Below is a small trained network, with its code and all its weights. Each question gives an input and a class and asks what happens when units are switched off, that is, made to give their printed mean instead of their output.

import numpy as np


def w(rows, s, z=0):
    codes = np.array(rows[::2]) - 128.0
    scale = np.full(codes.shape[1], s)
    scale[-1] = z or s
    return codes * scale


def norm(h):
    return h / np.sqrt((h * h).mean(-1, keepdims=True) + 1e-5)


def f(y):
    return np.maximum(y, 0)


def log_softmax(a):
    a = a - a.max(-1, keepdims=True)
    return a - np.log(np.exp(a).sum(-1, keepdims=True))


def net(x, mask):
    res = np.array(x, float).reshape(1, 7) / 4 @ E
    u = 0
    for l in range(2):
        y = f(norm(res) @ A[l][:, :-1].T + A[l][:, -1])
        res = res + np.where(mask[u : u + 8], y, B[l][:, -1]) @ B[l][:, :-1]
        u += 8
    return log_softmax(norm(res)[-1] @ U[:, :-1].T + U[:, -1])


A, B = {}, {}
E = w([
[48,6,2,96,114,234,118,152,207],'x0',
[106,154,134,175,60,73,40,149,119],'x1',
[155,176,67,156,156,166,131,92,62],'x2',
[167,95,140,147,119,143,93,2,233],'x3',
[66,173,186,93,249,175,180,88,100],'x4',
[170,109,208,53,124,179,100,109,84],'x5',
[29,130,169,175,86,90,83,145,166],'x6',
],0.0045)
A[0] = w([
[73,79,42,138,151,147,118,105,200,182],'0.n1',
[192,76,142,41,193,133,248,75,129,127],'0.n2',
[127,154,106,182,120,32,100,87,163,252],'0.n3',
[131,75,127,122,43,134,83,101,184,164],'0.n4',
[82,89,124,92,83,73,124,140,131,98],'0.n5',
[39,89,144,87,92,41,110,238,142,111],'0.n6',
[129,159,3,157,81,107,112,211,38,31],'0.n7',
[97,85,93,156,74,73,90,50,130,139],'0.n8',
],0.0054,0.0039)
B[0] = w([
[99,73,54,218,29,178,204,52,190,243],'0.n1',
[107,180,118,104,172,119,121,231,163,222],'0.n2',
[109,143,91,190,103,90,125,61,149,254],'0.n3',
[207,86,71,92,96,92,149,141,181,223],'0.n4',
[113,130,253,108,109,105,88,137,191,166],'0.n5',
[180,136,189,220,144,169,108,175,131,221],'0.n6',
[250,124,49,158,117,194,87,149,6,195],'0.n7',
[91,152,65,99,163,64,142,177,157,197],'0.n8',
],0.0058,0.0053)
A[1] = w([
[62,165,153,113,86,92,120,119,190,119],'1.n1',
[134,106,169,35,234,116,228,110,65,82],'1.n2',
[138,142,101,114,108,151,93,169,8,80],'1.n3',
[197,67,127,21,93,81,76,122,183,2],'1.n4',
[191,131,136,172,95,33,70,119,116,153],'1.n5',
[76,47,126,81,117,254,173,125,137,96],'1.n6',
[93,197,134,122,155,65,142,36,74,37],'1.n7',
[178,147,91,126,141,211,157,44,138,138],'1.n8',
],0.0079,0.0034)
B[1] = w([
[177,116,116,147,126,187,140,179,107,188],'1.n1',
[160,123,154,97,85,133,192,194,239,203],'1.n2',
[217,155,42,152,107,151,127,114,115,190],'1.n3',
[169,51,187,37,118,65,58,110,52,174],'1.n4',
[75,116,159,108,167,185,137,124,107,255],'1.n5',
[34,178,151,92,196,121,152,40,25,219],'1.n6',
[75,204,109,118,241,2,16,46,130,183],'1.n7',
[83,130,192,126,117,122,133,167,128,208],'1.n8',
],0.009,0.0061)
U = w([
[99,34,21,189,33,112,147,65,235,63],'0',
[187,38,175,12,86,82,48,102,106,173],'1',
[111,211,146,149,213,42,44,55,127,111],'2',
[105,119,228,218,85,151,75,220,123,45],'3',
[6,132,116,69,189,220,198,69,56,121],'4',
[189,204,163,55,159,148,199,232,216,127],'5',
[235,164,21,165,99,179,109,167,16,251],'6',
],0.015,0.0019)

Each question gives the input, the list of numbers given to net, and the class t.
The units are the neurons (one row each of A and B). Each row of codes is followed by its name. A weight is (code - 128) times the scale printed after its matrix; where a second scale follows, it is the last column's (A, B and U).
mask holds one flag per neuron, layer by layer. A switched-off neuron (its flag False) gives its mean, the last column of its row in B, instead of its output. The means were averaged over made-up inputs and are rounded, as every weight is.
A unit's drop is (log p(t) with every unit on - log p(t) with that unit switched off) / (log p(t) with every unit on - log p(t) with every unit switched off).
The circuit of an input: a set's keep is (log p(t) with only the set's units on - log p(t) with every unit switched off) / (log p(t) with every unit on - log p(t) with every unit switched off). Starting from the 12 units with the biggest drops (on a tie, the unit counted first), units are removed one at a time, each time the one whose removal leaves the highest keep (on an exact tie, the one counted first), for as long as the keep stays at least 0.8.
units of the circuit, in order: the units of the circuit, biggest drop first
k most important neurons: the k neurons with the biggest drops, biggest first
k most important neurons of layer l: the k neurons of layer l with the biggest drops, biggest first
drop of u: that unit's drop, to one decimal
input [-6,-5,1,-8,-2,7,2], class 5: units of the circuit, in order	1.n2
input [8,-4,-8,-2,3,-7,5], class 4: 2 most important neurons	1.n6; 0.n3
input [-5,-2,-7,8,0,-7,5], class 0: 2 most important neurons of layer 1	1.n6; 1.n1
input [-4,3,3,1,-5,5,-2], class 1: units of the circuit, in order	1.n4; 0.n6
input [6,-4,-8,6,-6,1,-5], class 1: 2 most important neurons of layer 1	1.n4; 1.n6
input [-4,8,1,8,-1,6,5], class 1: 4 most important neurons	0.n4; 1.n4; 1.n6; 1.n1
input [-8,-3,4,-1,6,8,1], class 5: 2 most important neurons	1.n2; 0.n3
input [1,1,2,5,3,-6,-6], class 0: 2 most important neurons	1.n5; 1.n6
input [-3,3,-7,-4,4,-4,-2], class 3: 2 most important neurons	0.n6; 1.n6
input [2,0,7,1,5,0,-6], class 5: 2 most important neurons	1.n2; 0.n2
input [-2,-5,-1,7,1,3,-3], class 5: 2 most important neurons	0.n2; 1.n2
input [-7,1,-6,-3,0,6,-1], class 5: 3 most important neurons of layer 1	1.n2; 1.n6; 1.n4
input [5,3,-8,-7,-6,0,1], class 3: 2 most important neurons	0.n6; 0.n5
input [4,8,8,1,5,-8,-3], class 0: 2 most important neurons	0.n1; 1.n6
input [2,4,4,-3,8,-7,3], class 2: 2 most important neurons of layer 0	0.n4; 0.n2
input [-4,-8,-7,0,-7,-3,5], class 3: units of the circuit, in order	0.n6
input [8,5,-4,1,-3,7,-3], class 1: 2 most important neurons	1.n4; 0.n4
input [-2,3,7,-7,7,-2,-4], class 6: 2 most important neurons	1.n3; 0.n7
input [2,-8,8,-7,7,-4,-2], class 5: 2 most important neurons of layer 1	1.n2; 1.n5
input [2,8,3,-2,6,-6,-4], class 6: units of the circuit, in order	0.n7
input [-2,-8,5,-6,4,-4,-3], class 5: drop of 1.n2	0.1
input [-1,-7,2,-4,8,4,-3], class 5: drop of 1.n2	0.4
